Below is a small trained network, with its code and all its weights. Each question gives an input and a target symbol and asks what happens when units are switched off, that is, made to give their printed mean instead of their output.

import numpy as np


def w(rows, s, z=0):
    codes = np.array(rows[::2]) - 128.0
    scale = np.full(codes.shape[1], s)
    scale[-1] = z or s
    return codes * scale


def f(y):
    return np.maximum(y, 0)


def softmax(a):
    e = np.exp(a - a.max(-1, keepdims=True))
    return e / e.sum(-1, keepdims=True)


def log_softmax(a):
    a = a - a.max(-1, keepdims=True)
    return a - np.log(np.exp(a).sum(-1, keepdims=True))


def net(x, mask):
    ids = ['ΘΩαμξψ'.index(c) for c in x.split()]
    T = len(ids)
    res = E[ids] + P[:T]
    r = res
    for j in range(2):
        rows = slice(3 * j, 3 * j + 3)
        q, k, v = (r @ M[0][rows].T for M in (Q, K, V))
        z = softmax(np.where(np.tri(T) > 0, q @ k.T / 3**0.5, -1e9)) @ v
        o = O[0][rows]
        res = res + np.where(mask[j], z, o[:, -1]) @ o[:, :-1]
    y = f(res @ A[0][:, :-1].T + A[0][:, -1])
    res = res + np.where(mask[2:6], y, B[0][:, -1]) @ B[0][:, :-1]
    return log_softmax(res[-1] @ U[:, :-1].T + U[:, -1])


Q, K, V, O, A, B = {}, {}, {}, {}, {}, {}
E = w([
[107,136,111,124,4,177],'Θ',
[43,193,174,54,92,135],'Ω',
[132,178,132,188,122,96],'α',
[30,156,221,237,87,129],'μ',
[56,61,57,219,148,62],'ξ',
[43,97,133,84,88,151],'ψ',
],0.014)
P = w([
[174,92,73,175,197,219],'0',
[76,147,132,150,136,31],'1',
[6,203,255,105,127,74],'2',
[44,148,243,68,107,102],'3',
[69,146,137,52,63,165],'4',
[144,42,65,6,122,35],'5',
],0.0067)
Q[0] = w([
[19,212,235,133,80,162],'h0',
[203,76,112,171,186,132],'h0',
[53,79,161,144,93,64],'h0',
[193,66,161,51,78,237],'h1',
[254,178,109,89,239,126],'h1',
[89,44,95,65,92,88],'h1',
],0.0066)
K[0] = w([
[190,20,87,165,142,253],'h0',
[18,55,203,56,89,88],'h0',
[166,195,109,252,124,197],'h0',
[43,81,142,162,88,156],'h1',
[69,237,153,156,41,52],'h1',
[136,42,102,65,173,151],'h1',
],0.0072)
V[0] = w([
[123,193,62,53,221,1],'h0',
[18,192,173,108,126,121],'h0',
[164,165,134,167,213,53],'h0',
[185,6,149,169,150,88],'h1',
[45,149,102,196,192,88],'h1',
[105,123,58,162,217,219],'h1',
],0.0068)
O[0] = w([
[99,53,161,123,90,111,7],'h0',
[134,125,194,142,106,249,224],'h0',
[123,141,111,140,132,136,89],'h0',
[125,177,140,126,91,127,102],'h1',
[108,142,108,125,75,161,254],'h1',
[142,94,171,45,104,80,185],'h1',
],0.013,0.0052)
A[0] = w([
[101,74,83,114,199,98,4],'n0',
[2,142,115,115,133,182,107],'n1',
[52,221,144,82,125,145,87],'n2',
[65,110,82,127,117,132,133],'n3',
],0.0073,0.0029)
B[0] = w([
[85,127,216,149,121,79,131],'n0',
[254,117,138,114,167,69,254],'n1',
[117,71,132,75,208,198,241],'n2',
[187,63,186,244,93,63,168],'n3',
],0.0071,0.0095)
U = w([
[254,49,167,135,166,125,5],'Θ',
[180,141,164,118,151,149,125],'Ω',
[105,158,71,122,156,176,222],'α',
[159,150,110,74,83,123,159],'μ',
[254,95,131,83,186,95,115],'ξ',
[116,96,112,65,146,143,194],'ψ',
],0.01,0.0022)

Each question gives the input, a string of symbols that net reads in full, and the target symbol t.
The units are the heads (3 rows each of Q, K, V and O) and the neurons (one row each of A and B). Each row of codes is followed by its name. A weight is (code - 128) times the scale printed after its matrix; where a second scale follows, it is the last column's (O, A, B and U).
mask holds one flag per unit, heads first, then neurons. A switched-off unit (its flag False) gives its mean, the last column of its rows in O or B, instead of its output. The means were averaged over made-up inputs and are rounded, as every weight is.
A unit's drop is (log p(t) with every unit on - log p(t) with that unit switched off) / (log p(t) with every unit on - log p(t) with every unit switched off).
The circuit of an input: a set's keep is (log p(t) with only the set's units on - log p(t) with every unit switched off) / (log p(t) with every unit on - log p(t) with every unit switched off). Starting from all 6 units, units are removed one at a time, each time the one whose removal leaves the highest keep (on an exact tie, the one counted first), for as long as the keep stays at least 0.8.
circuit, biggest first: the units of the circuit, biggest drop first
top k neurons: the k neurons with the biggest drops, biggest first
heads that matter: for each layer, one digit per head in row order, 1 if its drop is at least 0.15 and else 0, layers parted by /
drop of u: that unit's drop, to one decimal
input Ω Ω μ α ξ, target Θ: circuit, biggest first => h0, n3, n1
input Θ Θ α, target α: circuit, biggest first => n1, h0, h1
input μ ψ Θ, target α: top 2 neurons => n3, n2
input ξ ξ ξ α, target μ: circuit, biggest first => h0, h1
input Ω Ω ξ, target Θ: circuit, biggest first => h0, h1, n3
input Ω Θ Θ ψ ψ, target Θ: heads that matter => 01
input μ ξ Θ ξ α, target α: circuit, biggest first => h1, n1
input Ω Ω ξ ψ, target Θ: circuit, biggest first => n1, h0, h1
input Ω α μ, target Θ: drop of h0 => 0.4
input Ω μ μ, target Θ: drop of n0 => 0.0
input ξ α Ω μ μ, target μ: drop of h1 => 0.8
